Here is a tiny trained network, its code and every weight. The questions are about switching its units off for an input and a class, where a switched-off unit gives its printed mean instead of its output.

import numpy as np


def w(rows, s, z=0):
    codes = np.array(rows[::2]) - 128.0
    scale = np.full(codes.shape[1], s)
    scale[-1] = z or s
    return codes * scale


def f(y):
    return np.maximum(y, 0)


def log_softmax(a):
    a = a - a.max(-1, keepdims=True)
    return a - np.log(np.exp(a).sum(-1, keepdims=True))


def net(x, mask):
    res = np.array(x, float).reshape(1, 4) / 4 @ E
    y = f(res @ A[0][:, :-1].T + A[0][:, -1])
    res = res + np.where(mask, y, B[0][:, -1]) @ B[0][:, :-1]
    return log_softmax(res[-1] @ U[:, :-1].T + U[:, -1])


A, B = {}, {}
E = w([
[156,104,48,132,25],'x0',
[69,160,128,254,93],'x1',
[72,27,140,142,134],'x2',
[125,127,127,127,128],'x3',
],0.008)
A[0] = w([
[100,119,157,113,165,119],'n0',
[133,119,159,132,174,176],'n1',
[158,140,140,86,160,60],'n2',
[102,250,150,172,160,127],'n3',
[172,191,117,102,106,186],'n4',
[113,136,122,114,128,124],'n5',
[77,114,112,189,88,1],'n6',
[215,194,106,94,93,14],'n7',
[152,49,113,95,101,128],'n8',
[87,77,137,139,144,140],'n9',
[109,128,115,186,92,126],'n10',
[137,81,116,105,108,123],'n11',
[148,138,137,97,150,81],'n12',
[55,59,147,154,157,4],'n13',
[133,65,125,93,98,108],'n14',
[132,128,130,126,131,119],'n15',
[110,95,175,108,224,14],'n16',
[150,137,124,77,164,90],'n17',
[120,78,112,110,101,128],'n18',
[154,149,79,148,46,1],'n19',
[163,139,134,76,167,62],'n20',
[112,177,151,159,159,126],'n21',
[146,129,129,77,148,187],'n22',
],0.013,0.006)
B[0] = w([
[176,127,133,176,116,183],'n0',
[128,135,148,189,126,208],'n1',
[96,146,146,179,152,176],'n2',
[2,158,93,40,148,251],'n3',
[157,129,161,220,135,255],'n4',
[138,137,120,130,138,132],'n5',
[245,75,118,117,100,185],'n6',
[236,60,126,115,104,215],'n7',
[101,135,94,33,118,224],'n8',
[194,124,153,154,113,195],'n9',
[194,125,167,190,138,214],'n10',
[110,123,104,73,135,186],'n11',
[106,142,139,163,140,163],'n12',
[100,178,163,234,153,184],'n13',
[95,127,82,66,127,196],'n14',
[127,132,137,125,127,131],'n15',
[252,73,115,122,96,203],'n16',
[113,145,153,193,129,194],'n17',
[122,122,101,73,120,190],'n18',
[108,151,196,236,162,202],'n19',
[95,150,157,191,142,192],'n20',
[55,141,113,84,138,195],'n21',
[192,105,134,154,93,236],'n22',
],0.025,0.0064)
U = w([
[88,213,202,229,177,246],'0',
[231,23,116,115,58,103],'1',
[24,159,53,3,140,22],'2',
],0.0061,0.0011)

Each question gives the input, the list of numbers given to net, and the class t.
The units are the neurons (one row each of A and B). Each row of codes is followed by its name. A weight is (code - 128) times the scale printed after its matrix; where a second scale follows, it is the last column's (A, B and U).
mask holds one flag per neuron, in row order. A switched-off neuron (its flag False) gives its mean, the last column of its row in B, instead of its output. The means were averaged over made-up inputs and are rounded, as every weight is.
A unit's drop is (log p(t) with every unit on - log p(t) with that unit switched off) / (log p(t) with every unit on - log p(t) with every unit switched off).
most important unit: the unit with the biggest drop
k most important neurons: the k neurons with the biggest drops, biggest first
drop of u: that unit's drop, to one decimal
input [-8,-4,5,-5], class 1: most important unit : n16
input [-4,-1,2,5], class 1: 2 most important neurons : (n16 n19)
input [-5,-1,2,-2], class 1: 3 most important neurons : (n16 n19 n4)
input [1,5,1,-2], class 1: 3 most important neurons : (n6 n19 n13)
input [-8,-6,3,-5], class 1: 2 most important neurons : (n16 n22)
input [7,3,-5,3], class 0: 2 most important neurons : (n19 n16)
input [2,5,1,-7], class 1: 2 most important neurons : (n6 n13)
input [-1,-7,-4,-6], class 0: 2 most important neurons : (n20 n2)
input [-5,4,-4,1], class 2: drop of n3 : 0.2
input [-2,5,-5,-7], class 2: drop of n3 : 0.4
input [-2,3,-7,5], class 2: drop of n3 : 0.5
input [-7,-1,8,-5], class 1: drop of n19 : 0.1
